Below is a small trained network, with its code and all its weights. Each question gives an input and a class and asks what happens when units are switched off, that is, made to give their printed mean instead of their output.

import numpy as np


def w(rows, s, z=0):
    codes = np.array(rows[::2]) - 128.0
    scale = np.full(codes.shape[1], s)
    scale[-1] = z or s
    return codes * scale


def norm(h):
    return h / np.sqrt((h * h).mean(-1, keepdims=True) + 1e-5)


def f(y):
    return y / 2 * (1 + np.tanh(0.7978845608 * (y + 0.044715 * y**3)))


def log_softmax(a):
    a = a - a.max(-1, keepdims=True)
    return a - np.log(np.exp(a).sum(-1, keepdims=True))


def net(x, mask):
    res = np.array(x, float).reshape(1, 6) / 4 @ E
    u = 0
    for l in range(2):
        y = f(norm(res) @ A[l][:, :-1].T + A[l][:, -1])
        res = res + np.where(mask[u : u + 3], y, B[l][:, -1]) @ B[l][:, :-1]
        u += 3
    return log_softmax(norm(res)[-1] @ U[:, :-1].T + U[:, -1])


A, B = {}, {}
E = w([
[48,173,95,154,28],'x0',
[119,133,131,130,130],'x1',
[79,104,33,153,205],'x2',
[118,126,179,255,158],'x3',
[127,131,129,129,129],'x4',
[59,201,185,84,184],'x5',
],0.00093)
A[0] = w([
[129,146,171,252,164,59],'L0N1',
[217,33,60,179,52,4],'L0N2',
[188,154,245,107,38,44],'L0N3',
],0.0039,0.0027)
B[0] = w([
[30,4,150,38,58,139],'L0N1',
[23,219,219,74,199,185],'L0N2',
[70,89,11,161,220,254],'L0N3',
],0.0037,0.00064)
A[1] = w([
[141,37,79,45,80,1],'L1N1',
[51,130,85,126,224,33],'L1N2',
[204,199,51,3,117,42],'L1N3',
],0.0029,0.0025)
B[1] = w([
[32,76,136,136,129,2],'L1N1',
[1,120,133,193,163,121],'L1N2',
[63,65,175,176,105,222],'L1N3',
],0.0067,0.00076)
U = w([
[73,2,197,111,43,136],'0',
[253,169,80,111,100,252],'1',
[70,109,33,200,201,81],'2',
[87,255,231,86,172,17],'3',
],0.0066,0.0022)

Each question gives the input, the list of numbers given to net, and the class t.
The units are the neurons (one row each of A and B). Each row of codes is followed by its name. A weight is (code - 128) times the scale printed after its matrix; where a second scale follows, it is the last column's (A, B and U).
mask holds one flag per neuron, layer by layer. A switched-off neuron (its flag False) gives its mean, the last column of its row in B, instead of its output. The means were averaged over made-up inputs and are rounded, as every weight is.
A unit's drop is (log p(t) with every unit on - log p(t) with that unit switched off) / (log p(t) with every unit on - log p(t) with every unit switched off).
The circuit of an input: a set's keep is (log p(t) with only the set's units on - log p(t) with every unit switched off) / (log p(t) with every unit on - log p(t) with every unit switched off). Starting from all 6 units, units are removed one at a time, each time the one whose removal leaves the highest keep (on an exact tie, the one counted first), for as long as the keep stays at least 0.8.
circuit, biggest first: the units of the circuit, biggest drop first
unit that matters most: the unit with the biggest drop
k most important neurons: the k neurons with the biggest drops, biggest first
top k neurons in layer l: the k neurons of layer l with the biggest drops, biggest first
drop when u is switched off: that unit's drop, to one decimal
input [2,2,6,7,6,-1], class 0: circuit, biggest first => [L0N1]
input [7,2,0,3,-1,6], class 1: 2 most important neurons => [L0N2 L1N3]
input [1,7,-5,-8,7,7], class 0: 3 most important neurons => [L1N3 L0N2 L0N3]
input [8,-6,2,4,0,-6], class 1: 2 most important neurons => [L1N3 L0N3]
input [-8,5,-4,1,-1,6], class 1: circuit, biggest first => [L0N2 L1N3]
input [6,-1,4,2,0,4], class 1: 2 most important neurons => [L0N3 L0N2]
input [-6,0,-8,-8,-1,-4], class 0: 3 most important neurons => [L1N3 L1N1 L0N3]
input [7,8,-4,6,-5,3], class 1: circuit, biggest first => [L1N3 L0N2]
input [8,1,-4,0,-8,8], class 1: circuit, biggest first => [L0N2 L1N3 L1N2]
input [7,2,-1,6,-2,5], class 1: 4 most important neurons => [L1N3 L0N2 L1N2 L0N3]
input [6,-3,6,1,-6,6], class 1: 3 most important neurons => [L0N3 L1N3 L0N2]
input [4,8,3,-8,-5,-3], class 0: circuit, biggest first => [L1N3 L0N3]
input [3,-7,-5,-6,0,-7], class 3: 2 most important neurons => [L0N2 L0N1]
input [2,-6,-6,5,6,6], class 2: 3 most important neurons => [L0N3 L0N2 L1N3]
input [-6,4,1,1,-5,1], class 1: top 2 neurons in layer 0 => [L0N3 L0N2]
input [-2,-5,0,3,-8,3], class 0: unit that matters most => L0N1
input [-1,3,-6,-4,-1,6], class 2: 3 most important neurons => [L0N3 L0N2 L0N1]
input [7,-2,7,2,-6,7], class 1: top 2 neurons in layer 0 => [L0N3 L0N2]
input [0,8,2,-3,-7,-4], class 3: top 2 neurons in layer 0 => [L0N2 L0N3]
input [-1,-2,-2,-4,-3,0], class 0: top neuron in layer 1 => [L1N3]
input [-8,5,-1,0,-5,7], class 1: 2 most important neurons => [L0N2 L0N3]
input [-5,-2,-1,6,-7,-7], class 3: 2 most important neurons => [L0N2 L1N3]
input [-5,-1,-3,-7,1,2], class 0: 2 most important neurons => [L1N3 L1N1]
input [-2,-7,-4,-3,8,4], class 2: drop when L0N2 is switched off => 0.1
input [8,7,-7,-1,-1,2], class 1: drop when L0N2 is switched off => 0.4
